[[154 143 116 137 156 139 127]
 [152 142 123 137 152 140 127]
 [146 139 128 137 147 140 127]] yields 156

[[128 132 130 128 131 132]
 [140 132 150 145 131 132]
 [127 132 127 128 131 131]] yields 128

[[141 118 146 154 116 116 105]
 [132 129 128 128 132 124 132]
 [127 130 128 128 125 130 129]] yields 116

[[132 129 126 122 129]
 [114 144 151 112 116]
 [128 125 128 128 130]] yields 126

[[143 106 142 117]
 [139 107 138 139]
 [142 128 140 136]] yields 106

[[112 133 116 138 148]
 [147 130 117 141 132]
 [112 136 115 135 149]] yields 116

[[123 128 126 117 146]
 [122 158 144 106 146]
 [122 143 136 121 147]] yields 126
---
[149 153 141 131]	153
[144 123 113 107 103]	113
[142 146 151 115 144]	151
[131 122 131 123 104 145]	123
[117 135 126 103 113 121]	103
[103 124 122 108 128 131 107]	128
---
[142 112 108 140 136 155] result: 108

[114 118 156 106 104] result: 118

[[115 152 138 154]
 [123 114 146 114]] result: 123

[[139 140 106 135 122 122]
 [119 137 129 144 113 129]] result: 129

[[128 146 147 125 123]
 [128 141 149 129 132]
 [118 110 130 124 135]] result: 110

[157 134 111 128] result: 157

[121 142 151 123 121 120] result: 151

[[109 129 157 122 117 140 128]
 [112 151 129 112 115 158 113]
 [120 134 143 130 124 132 127]] result: 130

[102 156 105 146] result: 102

[113 101 112 107 113 136 132] result: 107
---
[102 137 134 153 144 116 121] gives 153, 153

[146 120 123  99 144] gives 123, 146

[[150 121 144 128 149]
 [107 140 114 114 127]
 [135 135 134 128 104]] gives 114, 150

[134 142 150 135 122] gives 150, 150

[136 113 119 124 155 125 132] gives 124, 155

[133 127 130 130 150] gives 130, 150

[[111 137 120 109 157]
 [119 134 121 105 139]
 [108 139 119 113 156]] gives 121, 157

[[148 109 121 110 120 130 122]
 [122 114 119 112 128 147 121]
 [124 139 141 150 147 118 121]] gives 112, 150
---
130,127,127,121,149,126,135 --> 126
117,138,118,110,132,142,156 --> 142
129,100,134,113 --> 134
126,106,112,130 --> 112
135,103,105,112,136,107,150 --> 107
151,128,134,130 --> 134
130,130,152,101,99 --> 101
106,143,127,120 --> 127
117,139,112,135,100 --> 135
151,117,145,125,122,103 --> 122
---
[[137 117 137 133 145 132]
 [110 126 138 117 132 138]
 [122 115 146 122 140 127]
 [139 113 138 139 132 151]
 [132 119 147 149 131 148]
 [118 117 126 140 138 126]
 [121 128 147 136 150 122]
 [131 116 121 135 134 124]
 [139 102 123 122 131 123]
 [143 115 134 136 135 147]
 [121 112 124 137 137 109]
 [133 124 126 121 125 126]] => 125

[[118 147 125 157 133 129]
 [109 149 142 140 115 114]
 [135 116 131 114 124 125]
 [128 126 120 118 135 135]
 [128 118 155 109  99 104]
 [156 102 108 134 147 148]
 [137 128 101 140 156 152]
 [129 137 105 151 153 148]
 [145 106 129 119 125 128]
 [104 146 147 110 109 110]] => 109

[[137 117 123 144 118 137 143 133 126 121]
 [130 110 137 113 113 146 145 143 138 113]
 [142 131 116 148 114 122 145 141 116 127]
 [119 141 130 134 137 115 117 120 128 149]
 [132 129 139 120 130 137 128 124 145 111]
 [130 142 119 130 127 118 123 128 119 138]
 [138 139 128 115 125 124 127 131 134 119]
 [134 120 123 142 111 132 147 141 125 130]
 [138 139 129 114 124 125 127 133 129 112]] => 129

[[111 112 122 113 134 128 135 131 135 127]
 [105 122 117 116 131 127 126 123 125 123]
 [118 114 125 117 137 125 136 138 139 131]
 [119 114 125 117 137 125 136 138 139 131]
 [122 117 126 119 138 124 134 139 140 132]
 [112 112 122 113 135 127 136 132 136 128]
 [112 112 122 113 135 127 136 132 135 128]
 [120 115 125 118 137 125 135 139 140 131]
 [107 114 120 112 132 128 133 127 131 125]
 [112 112 122 113 135 127 136 132 136 128]
 [124 118 126 120 138 124 133 139 140 132]] => 140

[[117 123 147 107 141 131 117]
 [136 128 105 150 116 128 136]
 [136 125 101 154 110 132 142]
 [114 118 142 123 134 137 129]
 [146 140 112 142 122 117 131]] => 117
---
[156 155 102 115 147] | 156, 155

[141 115 128 151] | 151, 141

[[141 151 118 105 114 118]
 [115 122 113 136 140 141]
 [104 118 125 144 137 134]] | 151, 144

[132 157 138 124 121] | 157, 138

[157 118 138 146] | 157, 146

[[127 155 119 124]
 [118 132 122 129]
 [123 150 130 117]] | 155, 150

[142 151 107 140 113 117] | 151, 142
---
[152 140 122 139] ==> 152, 140

[[143 139 131 106 111]
 [127 145 114 120 129]
 [141 135 138 121 154]] ==> 154, 145

[[128 114 122 125 116 128]
 [102 100 134 138 110 128]
 [107 119 136 131 133 134]] ==> 138, 136

[142 114 118 100 148 154] ==> 154, 148

[132 152 129 134 124 145] ==> 152, 145

[134 148 131 158 136] ==> 158, 148

[[145 112 126 118]
 [109 147 137 145]
 [151 144 139 144]] ==> 151, 147
---
[154 153 130 141] out 130

[[146 107 137 140]
 [101 145 123 156]] out 123

[[129 125 137 125]
 [137 100 142 115]] out 142

[156 128 126 133] out 126

[[136 121 101 104]
 [153 129 120 126]] out 120

[[113 117 130 113]
 [115 130 100 108]] out 100
---
[[116 139 139 104 134]
 [140 137 130 146 116]
 [117 139 137 107 133]]
107

[[141 130 127 138 123 140]
 [114 112 132 132 114 128]
 [133 117 148  99 131 117]]
131

[[125 128 155 125 118 152 129]
 [125 139 107 139 140 125 143]
 [120 104 136 107 127 102 105]]
102

[[106 127 127 125]
 [138 127 134 132]
 [145 129 125 132]]
125

[[141 117 118 135 139 108]
 [139 110 113 144 142 109]
 [113 145 129 114 110 149]]
110

[[132 127 138 143 149]
 [107 138 119 128 131]
 [136 143 109 138 126]]
138

[[150 143 124 142]
 [130 126 140 124]
 [109 141 135 151]]
135

[[153 145 139 140 131 119]
 [115 144 131 143 144 143]
 [144 106 125 111 113 118]]
113

[[101 109 148 140 112 104]
 [154 151 130 104 154 134]
 [122 125 102 135 123 142]]
123

[[120 139 139 139]
 [127 134 141 141]
 [126 151 128 128]]
128
